Here is a tiny trained network, its code and every weight. The questions are about switching its units off for an input and a target symbol, where a switched-off unit gives its printed mean instead of its output.

import numpy as np


def w(rows, s, z=0):
    codes = np.array(rows[::2]) - 128.0
    scale = np.full(codes.shape[1], s)
    scale[-1] = z or s
    return codes * scale


def norm(h):
    return h / np.sqrt((h * h).mean(-1, keepdims=True) + 1e-5)


def f(y):
    return y / 2 * (1 + np.tanh(0.7978845608 * (y + 0.044715 * y**3)))


def softmax(a):
    e = np.exp(a - a.max(-1, keepdims=True))
    return e / e.sum(-1, keepdims=True)


def log_softmax(a):
    a = a - a.max(-1, keepdims=True)
    return a - np.log(np.exp(a).sum(-1, keepdims=True))


def net(x, mask):
    ids = ['ΘΛΞΨβγημστ'.index(c) for c in x.split()]
    T = len(ids)
    res = E[ids] + P[:T]
    q, k, v = (norm(res) @ M[0].T for M in (Q, K, V))
    z = softmax(np.where(np.tri(T) > 0, q @ k.T / 2**0.5, -1e9)) @ v
    res = res + np.where(mask[0], z, O[0][:, -1]) @ O[0][:, :-1]
    y = f(norm(res) @ A[0][:, :-1].T + A[0][:, -1])
    res = res + np.where(mask[1:9], y, B[0][:, -1]) @ B[0][:, :-1]
    return log_softmax(norm(res)[-1] @ U[:, :-1].T + U[:, -1])


Q, K, V, O, A, B = {}, {}, {}, {}, {}, {}
E = w([
[69,117,102,136,163,125,117,62,158,103,116,155],'Θ',
[174,154,132,103,101,178,114,129,145,67,117,175],'Λ',
[164,149,130,82,161,154,88,150,127,128,91,73],'Ξ',
[159,118,164,150,73,117,4,74,138,202,133,150],'Ψ',
[118,155,121,120,126,127,141,97,76,76,141,103],'β',
[75,187,179,102,144,127,151,134,96,135,145,124],'γ',
[77,124,139,118,136,170,125,146,72,82,97,117],'η',
[112,147,169,141,156,146,149,127,136,86,138,104],'μ',
[124,140,182,60,145,118,120,101,159,100,92,176],'σ',
[123,151,155,152,141,70,129,166,101,86,116,130],'τ',
],0.032)
P = w([
[103,141,252,206,164,152,174,107,2,76,164,129],'0',
[106,176,235,197,225,141,74,85,28,59,149,141],'1',
[89,191,191,187,201,104,45,116,76,57,145,153],'2',
[133,187,123,184,185,129,116,88,71,142,99,180],'3',
[133,187,108,165,148,108,134,74,91,128,73,135],'4',
[136,167,100,149,101,79,134,70,124,90,82,91],'5',
[133,172,133,146,65,62,141,42,130,115,60,60],'6',
],0.0094)
Q[0] = w([
[143,133,147,180,87,137,96,121,121,159,130,105],'h1',
[110,228,215,145,178,104,112,63,85,6,57,83],'h1',
],0.019)
K[0] = w([
[157,119,46,67,162,118,130,130,211,80,76,138],'h1',
[170,89,89,116,40,124,44,85,254,212,76,131],'h1',
],0.011)
V[0] = w([
[125,129,97,139,193,115,103,175,71,185,147,2],'h1',
[4,85,100,152,162,59,167,71,143,136,122,148],'h1',
],0.009)
O[0] = w([
[12,232,126,104,219,59,63,174,48,37,65,49,1],'h1',
[44,2,121,183,151,7,83,81,69,175,169,190,86],'h1',
],0.0089,0.0062)
A[0] = w([
[54,54,70,165,166,72,138,97,155,168,132,136,43],'n1',
[132,9,164,143,133,140,166,61,126,159,173,179,47],'n2',
[157,69,161,118,81,173,251,152,192,142,137,135,143],'n3',
[136,229,103,106,138,125,135,92,184,92,44,121,13],'n4',
[192,161,148,90,120,163,121,177,137,127,153,110,110],'n5',
[148,103,235,123,153,82,193,140,204,145,143,132,2],'n6',
[148,119,175,117,157,188,161,54,147,103,138,134,111],'n7',
[90,166,202,109,136,152,107,123,105,81,129,113,43],'n8',
],0.012,0.0042)
B[0] = w([
[17,164,141,189,102,249,141,108,206,43,133,59,168],'n1',
[117,126,41,105,131,66,144,164,157,205,42,100,252],'n2',
[117,107,130,80,161,142,215,133,81,69,164,188,242],'n3',
[140,82,141,177,81,90,142,142,89,203,112,10,219],'n4',
[126,127,163,181,113,132,106,110,165,140,139,80,192],'n5',
[131,119,42,110,90,125,95,80,96,145,64,125,169],'n6',
[140,157,119,161,87,90,66,172,162,215,74,113,227],'n7',
[185,68,82,123,123,147,137,135,196,182,157,123,216],'n8',
],0.012,0.011)
U = w([
[126,189,130,71,147,129,149,167,155,133,89,27,165],'Θ',
[137,149,152,192,154,60,132,204,134,78,134,192,216],'Λ',
[157,85,65,45,135,59,166,159,136,180,79,159,102],'Ξ',
[181,86,74,124,99,109,104,1,87,105,199,101,163],'Ψ',
[144,149,170,164,69,211,218,100,164,85,161,182,253],'β',
[195,66,141,231,105,141,42,130,193,218,143,121,18],'γ',
[19,115,102,216,113,151,167,85,179,117,142,135,171],'η',
[128,173,147,119,137,153,55,74,137,103,114,176,210],'μ',
[113,53,112,105,170,220,74,186,103,110,108,152,119],'σ',
[88,147,186,86,207,133,177,94,169,202,198,140,149],'τ',
],0.0082,0.0028)

Each question gives the input, a string of symbols that net reads in full, and the target symbol t.
The units are the heads (2 rows each of Q, K, V and O) and the neurons (one row each of A and B). Each row of codes is followed by its name. A weight is (code - 128) times the scale printed after its matrix; where a second scale follows, it is the last column's (O, A, B and U).
mask holds one flag per unit, heads first, then neurons. A switched-off unit (its flag False) gives its mean, the last column of its rows in O or B, instead of its output. The means were averaged over made-up inputs and are rounded, as every weight is.
A unit's drop is (log p(t) with every unit on - log p(t) with that unit switched off) / (log p(t) with every unit on - log p(t) with every unit switched off).
The circuit of an input: a set's keep is (log p(t) with only the set's units on - log p(t) with every unit switched off) / (log p(t) with every unit on - log p(t) with every unit switched off). Starting from all 9 units, units are removed one at a time, each time the one whose removal leaves the highest keep (on an exact tie, the one counted first), for as long as the keep stays at least 0.8.
units of the circuit, in order: the units of the circuit, biggest drop first
unit that matters most: the unit with the biggest drop
top k neurons: the k neurons with the biggest drops, biggest first
drop when u is switched off: that unit's drop, to one decimal
input σ τ η γ μ β, target Ξ: units of the circuit, in order : (h1; n2; n3)
input β β β β, target Ψ: unit that matters most : h1
input τ τ γ, target τ: top 4 neurons : (n2; n8; n7; n4)
input γ τ β Ψ η, target γ: units of the circuit, in order : (n3; n2; n1)
input μ Ψ η τ σ, target γ: top 3 neurons : (n2; n4; n7)
input β τ β β μ β, target Ψ: units of the circuit, in order : (n2; n1)
input τ σ σ η, target Ξ: units of the circuit, in order : (h1; n2; n3)
input σ Ψ Λ β Θ Ξ γ, target γ: top 4 neurons : (n8; n3; n2; n4)
input Λ η τ Ψ τ σ, target γ: units of the circuit, in order : (n4; n7)
input Ψ σ μ σ σ Ψ, target Ξ: top 2 neurons : (n2; n5)
input Θ Λ τ η β, target β: top 2 neurons : (n3; n2)
input γ μ μ η, target σ: top 2 neurons : (n2; n4)
input γ η τ γ, target τ: top 2 neurons : (n2; n7)
input μ γ Ξ γ, target Θ: units of the circuit, in order : (h1)
input μ Λ Λ Θ η, target η: drop when h1 is switched off : 1.9
input σ σ σ Ψ γ, target γ: drop when h1 is switched off : 0.1
input τ Ψ τ Θ, target γ: drop when n7 is switched off : 0.4
input τ η Ψ η Θ, target γ: drop when n3 is switched off : 0.5
